Below are the code and all the weights of a small trained network. Each question names an input and a class and asks about switching units off, where a switched-off unit gives its printed mean instead of its output.

import numpy as np


def w(rows, s, z=0):
    codes = np.array(rows[::2]) - 128.0
    scale = np.full(codes.shape[1], s)
    scale[-1] = z or s
    return codes * scale


def norm(h):
    return h / np.sqrt((h * h).mean(-1, keepdims=True) + 1e-5)


def f(y):
    return np.maximum(y, 0)


def log_softmax(a):
    a = a - a.max(-1, keepdims=True)
    return a - np.log(np.exp(a).sum(-1, keepdims=True))


def net(x, mask):
    res = np.array(x, float).reshape(1, 2) / 4 @ E
    u = 0
    for l in range(2):
        y = f(norm(res) @ A[l][:, :-1].T + A[l][:, -1])
        res = res + np.where(mask[u : u + 8], y, B[l][:, -1]) @ B[l][:, :-1]
        u += 8
    return log_softmax(norm(res)[-1] @ U[:, :-1].T + U[:, -1])


A, B = {}, {}
E = w([
[114,228,155,122,13,195,199,71,131],'x0',
[134,137,216,62,55,2,92,102,131],'x1',
],0.0058)
A[0] = w([
[73,112,77,219,92,180,178,155,140,99],'0.n0',
[208,96,104,153,224,83,59,246,139,166],'0.n1',
[145,120,248,134,35,63,64,135,155,254],'0.n2',
[107,156,96,127,103,112,113,156,184,90],'0.n3',
[117,56,167,108,166,99,178,90,130,130],'0.n4',
[172,73,17,172,180,175,194,144,8,107],'0.n5',
[111,203,100,138,84,140,214,5,116,213],'0.n6',
[70,79,181,168,103,128,100,151,105,48],'0.n7',
],0.0028,0.0032)
B[0] = w([
[154,254,165,101,153,78,59,152,175,181],'0.n0',
[91,188,119,52,92,149,229,134,27,226],'0.n1',
[122,207,118,154,248,237,131,177,185,254],'0.n2',
[139,150,110,144,80,159,100,131,86,128],'0.n3',
[73,141,91,100,72,156,118,138,87,150],'0.n4',
[150,202,207,98,167,96,55,102,238,204],'0.n5',
[99,30,97,42,232,70,166,170,13,242],'0.n6',
[141,146,113,160,124,140,109,145,147,128],'0.n7',
],0.0032,0.0047)
A[1] = w([
[136,126,208,111,55,49,87,98,148,100],'1.n0',
[156,1,99,157,156,91,73,151,126,80],'1.n1',
[140,110,84,214,117,188,146,114,136,118],'1.n2',
[133,153,139,141,47,162,191,93,134,43],'1.n3',
[130,142,134,134,47,166,166,84,121,4],'1.n4',
[135,195,146,91,153,132,116,118,135,169],'1.n5',
[125,139,126,132,57,96,86,150,80,89],'1.n6',
[107,102,135,123,154,153,168,152,83,99],'1.n7',
],0.009,0.0031)
B[1] = w([
[168,203,93,245,232,246,66,136,165,202],'1.n0',
[60,145,155,135,1,84,193,64,27,198],'1.n1',
[159,191,209,171,164,109,34,117,148,186],'1.n2',
[91,52,114,133,131,38,124,143,33,196],'1.n3',
[59,90,115,118,144,50,119,162,40,177],'1.n4',
[134,68,102,98,75,115,138,107,159,254],'1.n5',
[173,101,118,94,162,158,132,135,168,143],'1.n6',
[163,125,139,105,93,127,93,111,182,195],'1.n7',
],0.0062,0.0071)
U = w([
[77,112,129,115,116,72,136,117,9,194],'0',
[139,187,138,177,191,171,69,122,162,209],'1',
[147,89,109,50,92,123,136,117,191,163],'2',
[160,122,146,151,101,138,183,153,131,4],'3',
[141,113,158,168,100,137,185,178,144,7],'4',
],0.015,0.0035)

Each question gives the input, the list of numbers given to net, and the class t.
The units are the neurons (one row each of A and B). Each row of codes is followed by its name. A weight is (code - 128) times the scale printed after its matrix; where a second scale follows, it is the last column's (A, B and U).
mask holds one flag per neuron, layer by layer. A switched-off neuron (its flag False) gives its mean, the last column of its row in B, instead of its output. The means were averaged over made-up inputs and are rounded, as every weight is.
A unit's drop is (log p(t) with every unit on - log p(t) with that unit switched off) / (log p(t) with every unit on - log p(t) with every unit switched off).
The circuit of an input: a set's keep is (log p(t) with only the set's units on - log p(t) with every unit switched off) / (log p(t) with every unit on - log p(t) with every unit switched off). Starting from the 12 units with the biggest drops (on a tie, the unit counted first), units are removed one at a time, each time the one whose removal leaves the highest keep (on an exact tie, the one counted first), for as long as the keep stays at least 0.8.
units of the circuit, in order: the units of the circuit, biggest drop first
top k neurons: the k neurons with the biggest drops, biggest first
top k neurons in layer l: the k neurons of layer l with the biggest drops, biggest first
drop when u is switched off: that unit's drop, to one decimal
input [-7,8], class 1: top 4 neurons => (1.n0, 0.n6, 1.n3, 1.n4)
input [-8,-6], class 0: units of the circuit, in order => (1.n1)
input [0,-3], class 2: top 3 neurons => (0.n5, 1.n0, 0.n2)
input [-3,4], class 1: top 2 neurons => (0.n6, 1.n0)
input [7,-7], class 0: top 2 neurons in layer 1 => (1.n3, 1.n0)
input [-4,-3], class 0: top 2 neurons => (0.n2, 1.n1)
input [6,-6], class 0: top 3 neurons in layer 1 => (1.n3, 1.n0, 1.n4)
input [-6,-6], class 0: top 3 neurons => (1.n1, 0.n2, 1.n0)
input [7,-6], class 0: top 3 neurons => (1.n3, 0.n2, 1.n0)
input [-3,1], class 2: top 2 neurons in layer 0 => (0.n1, 0.n6)
input [-2,-3], class 2: top 2 neurons => (0.n5, 1.n0)
input [2,-1], class 2: drop when 0.n6 is switched off => 0.6
input [0,7], class 1: drop when 1.n0 is switched off => 0.6
input [-4,7], class 1: drop when 1.n0 is switched off => 0.9
input [0,-1], class 2: drop when 1.n5 is switched off => 0.2
input [-7,-4], class 0: top neuron in layer 1 => (1.n1)
